Below are the code and all the weights of a small trained network. Each question names an input and a target symbol and asks about switching units off, where a switched-off unit gives its printed mean instead of its output.

import numpy as np


def w(rows, s, z=0):
    codes = np.array(rows[::2]) - 128.0
    scale = np.full(codes.shape[1], s)
    scale[-1] = z or s
    return codes * scale


def f(y):
    return np.maximum(y, 0)


def softmax(a):
    e = np.exp(a - a.max(-1, keepdims=True))
    return e / e.sum(-1, keepdims=True)


def log_softmax(a):
    a = a - a.max(-1, keepdims=True)
    return a - np.log(np.exp(a).sum(-1, keepdims=True))


def net(x, mask):
    ids = ['ΘΩβγζηλμξστψ'.index(c) for c in x.split()]
    T = len(ids)
    res = E[ids] + P[:T]
    u = 0
    for l in range(3):
        r = res
        for j in range(2):
            rows = slice(3 * j, 3 * j + 3)
            q, k, v = (r @ M[l][rows].T for M in (Q, K, V))
            z = softmax(np.where(np.tri(T) > 0, q @ k.T / 3**0.5, -1e9)) @ v
            o = O[l][rows]
            res = res + np.where(mask[u + j], z, o[:, -1]) @ o[:, :-1]
        u += 2
        y = f(res @ A[l][:, :-1].T + A[l][:, -1])
        res = res + np.where(mask[u : u + 8], y, B[l][:, -1]) @ B[l][:, :-1]
        u += 8
    return log_softmax(res[-1] @ U[:, :-1].T + U[:, -1])


Q, K, V, O, A, B = {}, {}, {}, {}, {}, {}
E = w([
[29,192,143,120,93,86],'Θ',
[253,145,83,82,227,113],'Ω',
[65,198,103,107,97,118],'β',
[145,114,79,123,168,177],'γ',
[106,183,124,68,129,107],'ζ',
[131,142,33,154,177,115],'η',
[143,73,222,157,190,134],'λ',
[155,164,89,108,149,141],'μ',
[84,118,190,150,151,51],'ξ',
[164,11,77,185,170,150],'σ',
[120,162,97,126,36,159],'τ',
[74,70,175,141,101,182],'ψ',
],0.018)
P = w([
[59,147,98,66,148,170],'0',
[102,136,108,137,163,131],'1',
[107,133,108,138,165,133],'2',
[144,57,92,8,122,133],'3',
[120,137,121,148,144,129],'4',
[136,122,107,142,148,118],'5',
[157,62,110,24,125,133],'6',
[137,132,137,160,128,123],'7',
[156,114,112,148,130,108],'8',
[153,67,107,34,132,148],'9',
[157,130,167,168,103,129],'10',
[180,107,127,157,105,108],'11',
[155,69,106,46,136,163],'12',
[143,132,150,164,117,136],'13',
],0.013)
Q[0] = w([
[176,197,104,74,140,206],'0.h0',
[126,121,123,188,92,160],'0.h0',
[217,152,92,103,134,116],'0.h0',
[138,94,188,208,183,70],'0.h1',
[134,141,105,94,86,76],'0.h1',
[92,102,70,255,110,242],'0.h1',
],0.0072)
K[0] = w([
[144,182,58,90,89,186],'0.h0',
[123,129,102,193,154,126],'0.h0',
[254,143,68,93,161,75],'0.h0',
[133,110,130,167,232,82],'0.h1',
[117,186,121,96,125,101],'0.h1',
[181,123,38,200,176,213],'0.h1',
],0.0083)
V[0] = w([
[110,196,154,111,111,31],'0.h0',
[119,225,188,172,171,218],'0.h0',
[215,172,68,255,155,18],'0.h0',
[114,151,108,95,147,105],'0.h1',
[94,98,212,89,70,148],'0.h1',
[103,123,172,119,177,95],'0.h1',
],0.0051)
O[0] = w([
[104,111,160,153,138,188,41],'0.h0',
[115,139,93,123,141,139,29],'0.h0',
[153,158,122,131,125,143,61],'0.h0',
[167,94,110,125,142,182,213],'0.h1',
[163,162,65,115,148,139,4],'0.h1',
[130,83,2,174,104,85,126],'0.h1',
],0.0064,0.0015)
A[0] = w([
[98,157,221,185,156,95,123],'0.n0',
[130,106,184,148,187,57,123],'0.n1',
[147,58,157,107,195,97,172],'0.n2',
[123,34,151,244,148,101,7],'0.n3',
[240,230,147,165,71,137,142],'0.n4',
[198,2,75,83,193,184,97],'0.n5',
[128,164,146,106,71,204,1],'0.n6',
[186,138,64,125,246,74,135],'0.n7',
],0.0076,0.0054)
B[0] = w([
[51,116,137,109,216,49,164],'0.n0',
[155,181,65,96,157,63,171],'0.n1',
[23,122,120,120,71,138,222],'0.n2',
[249,33,39,106,212,195,170],'0.n3',
[147,147,28,162,152,153,169],'0.n4',
[175,172,171,37,71,105,254],'0.n5',
[149,65,2,122,121,44,138],'0.n6',
[81,123,161,150,109,235,243],'0.n7',
],0.0071,0.0068)
Q[1] = w([
[111,85,120,61,109,107],'1.h0',
[143,126,164,231,121,148],'1.h0',
[206,176,145,186,211,93],'1.h0',
[92,187,145,92,85,124],'1.h1',
[107,65,96,150,12,165],'1.h1',
[80,58,112,86,113,161],'1.h1',
],0.011)
K[1] = w([
[170,115,201,195,78,133],'1.h0',
[71,155,110,46,138,183],'1.h0',
[75,126,46,87,172,170],'1.h0',
[130,231,116,150,132,91],'1.h1',
[54,80,69,115,2,223],'1.h1',
[201,69,75,215,58,149],'1.h1',
],0.009)
V[1] = w([
[101,120,234,205,103,210],'1.h0',
[154,150,164,150,136,86],'1.h0',
[145,153,29,136,58,123],'1.h0',
[90,63,53,194,2,194],'1.h1',
[174,119,127,171,176,109],'1.h1',
[132,96,96,84,189,118],'1.h1',
],0.0084)
O[1] = w([
[168,160,209,180,66,205,14],'1.h0',
[90,181,143,83,195,2,3],'1.h0',
[113,118,34,127,68,107,178],'1.h0',
[246,113,141,206,112,42,240],'1.h1',
[95,92,67,119,84,142,33],'1.h1',
[111,116,86,106,138,200,224],'1.h1',
],0.0077,0.0044)
A[1] = w([
[155,170,167,77,178,148,94],'1.n0',
[137,133,177,110,39,43,199],'1.n1',
[31,152,196,114,134,49,42],'1.n2',
[184,121,137,113,127,46,2],'1.n3',
[62,158,99,219,153,140,183],'1.n4',
[58,109,168,147,80,51,100],'1.n5',
[216,131,79,60,182,122,96],'1.n6',
[139,106,45,221,255,123,138],'1.n7',
],0.0087,0.0089)
B[1] = w([
[54,63,121,168,98,95,155],'1.n0',
[102,118,82,172,137,216,233],'1.n1',
[176,42,57,208,255,86,162],'1.n2',
[92,103,80,176,57,180,140],'1.n3',
[87,190,150,91,33,81,231],'1.n4',
[243,170,94,140,222,162,155],'1.n5',
[59,105,81,207,211,101,240],'1.n6',
[94,171,223,155,109,240,255],'1.n7',
],0.0085,0.0068)
Q[2] = w([
[86,98,93,106,121,116],'2.h0',
[92,63,175,149,74,128],'2.h0',
[145,2,173,135,92,175],'2.h0',
[98,149,213,176,154,131],'2.h1',
[122,125,130,94,75,186],'2.h1',
[110,145,160,67,213,158],'2.h1',
],0.01)
K[2] = w([
[102,73,56,141,183,156],'2.h0',
[114,10,181,129,164,88],'2.h0',
[148,10,153,151,169,182],'2.h0',
[90,170,147,58,112,138],'2.h1',
[195,254,118,108,99,177],'2.h1',
[40,105,165,101,215,141],'2.h1',
],0.0079)
V[2] = w([
[131,139,82,143,137,132],'2.h0',
[135,131,116,120,149,119],'2.h0',
[194,241,125,126,96,139],'2.h0',
[200,140,92,107,180,174],'2.h1',
[140,161,164,157,156,119],'2.h1',
[189,254,130,41,160,144],'2.h1',
],0.0082)
O[2] = w([
[144,123,137,148,161,212,193],'2.h0',
[138,202,135,107,33,196,112],'2.h0',
[2,168,106,8,135,143,9],'2.h0',
[36,24,63,5,40,187,143],'2.h1',
[138,234,49,90,108,157,74],'2.h1',
[36,156,75,197,149,160,2],'2.h1',
],0.0038,0.0059)
A[2] = w([
[58,216,161,203,16,15,47],'2.n0',
[179,2,104,67,192,119,75],'2.n1',
[244,82,153,49,119,161,77],'2.n2',
[112,111,249,110,69,238,81],'2.n3',
[165,63,161,206,162,122,205],'2.n4',
[120,99,235,193,111,174,1],'2.n5',
[144,173,185,224,7,97,110],'2.n6',
[60,31,143,82,177,162,93],'2.n7',
],0.008,0.0073)
B[2] = w([
[159,117,118,254,34,134,163],'2.n0',
[59,206,96,138,137,113,223],'2.n1',
[98,134,157,63,149,171,173],'2.n2',
[221,220,66,169,203,90,211],'2.n3',
[146,155,106,51,84,85,254],'2.n4',
[40,102,94,155,62,73,176],'2.n5',
[66,80,236,121,173,139,194],'2.n6',
[169,77,187,189,120,119,210],'2.n7',
],0.0094,0.0098)
U = w([
[78,164,108,132,179,36,90],'Θ',
[108,85,110,153,166,200,30],'Ω',
[32,164,134,124,68,98,28],'β',
[254,180,190,77,110,129,254],'γ',
[39,197,190,21,111,132,210],'ζ',
[108,180,133,175,132,107,47],'η',
[202,97,142,179,186,110,100],'λ',
[125,202,113,98,148,178,95],'μ',
[44,87,195,121,173,133,151],'ξ',
[163,116,43,176,99,99,34],'σ',
[115,68,175,135,92,167,206],'τ',
[146,120,193,116,113,31,229],'ψ',
],0.0098,0.0061)

Each question gives the input, a string of symbols that net reads in full, and the target symbol t.
The units are the heads (3 rows each of Q, K, V and O) and the neurons (one row each of A and B). Each row of codes is followed by its name. A weight is (code - 128) times the scale printed after its matrix; where a second scale follows, it is the last column's (O, A, B and U).
mask holds one flag per unit, layer by layer, with each layer's heads first. A switched-off unit (its flag False) gives its mean, the last column of its rows in O or B, instead of its output. The means were averaged over made-up inputs and are rounded, as every weight is.
A unit's drop is (log p(t) with every unit on - log p(t) with that unit switched off) / (log p(t) with every unit on - log p(t) with every unit switched off).
The circuit of an input: a set's keep is (log p(t) with only the set's units on - log p(t) with every unit switched off) / (log p(t) with every unit on - log p(t) with every unit switched off). Starting from the 12 units with the biggest drops (on a tie, the unit counted first), units are removed one at a time, each time the one whose removal leaves the highest keep (on an exact tie, the one counted first), for as long as the keep stays at least 0.8.
units of the circuit, in order: the units of the circuit, biggest drop first
most important unit: the unit with the biggest drop
top k neurons: the k neurons with the biggest drops, biggest first
k most important neurons of layer l: the k neurons of layer l with the biggest drops, biggest first
which heads matter: for each layer, one digit per head in row order, 1 if its drop is at least 0.15 and else 0, layers parted by /
input β β μ τ, target σ: top 4 neurons => (0.n6; 1.n6; 0.n7; 2.n6)
input γ ξ ξ, target ξ: which heads matter => 01 / 11 / 00
input η ζ τ τ ξ η σ η ζ η ζ τ η β, target β: 4 most important neurons of layer 0 => (0.n5; 0.n2; 0.n4; 0.n7)
input η γ η τ ξ γ ξ, target Θ: top 2 neurons => (2.n1; 1.n2)
input β σ ζ γ η η β σ γ ξ β ζ Θ σ, target σ: most important neuron of layer 1 => (1.n7)
input μ η β Θ ζ η γ ξ λ η γ τ ζ, target σ: which heads matter => 00 / 01 / 00
input τ σ ζ τ γ ψ β, target γ: which heads matter => 00 / 10 / 00
input μ μ η τ ξ ψ, target ψ: units of the circuit, in order => (2.n4; 1.h1)
input λ η β η ξ τ ζ Θ η ψ λ, target λ: which heads matter => 01 / 01 / 00
input ψ η σ γ τ η σ τ Θ λ, target σ: 3 most important neurons of layer 0 => (0.n2; 0.n7; 0.n1)
input λ Θ τ β η σ η ψ Θ λ, target γ: 2 most important neurons of layer 1 => (1.n2; 1.n1)
input Θ η λ τ μ, target μ: top 2 neurons => (0.n5; 0.n2)
input ζ β σ τ ζ τ τ σ λ σ τ τ Θ, target σ: which heads matter => 00 / 11 / 00
input σ η β λ β γ η μ τ Ω γ η τ λ, target λ: top 4 neurons => (2.n3; 0.n3; 2.n7; 1.n7)
input ζ μ Θ λ Θ τ ξ, target σ: top 2 neurons => (0.n2; 1.n1)
input ζ Ω ζ η σ σ μ ζ μ Ω ζ ζ ζ β, target β: which heads matter => 00 / 01 / 10
input ξ μ η γ Θ η λ Θ Θ ξ ξ, target ξ: top 3 neurons => (0.n0; 0.n3; 0.n1)
input η σ η Ω, target ζ: units of the circuit, in order => (2.n1; 2.n2)
input μ τ λ ζ σ γ γ, target ζ: top neuron => (1.n7)
input λ Θ ζ μ γ λ λ, target ψ: top 2 neurons => (1.n0; 2.n7)
input ζ σ λ σ β η η ζ μ γ β ξ γ, target Θ: which heads matter => 00 / 10 / 00
input β τ σ ξ η β ζ σ η σ σ Θ λ, target ζ: most important unit => 2.n1
input μ γ ξ τ ξ β μ β Ω β τ σ ψ Θ, target Θ: top 4 neurons => (1.n2; 0.n0; 1.n5; 0.n7)
input η μ τ γ β τ Ω, target σ: units of the circuit, in order => (0.n2; 2.n6; 1.h0)
input σ λ Θ Ω τ η τ β β τ μ λ ξ σ, target σ: top 2 neurons => (0.n3; 1.n6)
input ψ ξ η, target η: top 4 neurons => (2.n3; 1.n7; 1.n4; 0.n7)
input τ τ Ω β, target σ: units of the circuit, in order => (1.h1; 1.h0; 1.n1)
input τ β τ Ω ψ ζ γ τ ψ ζ, target γ: 4 most important neurons of layer 0 => (0.n4; 0.n1; 0.n5; 0.n6)
input ξ ξ ζ τ Θ ψ, target ψ: units of the circuit, in order => (1.h1; 2.n4)
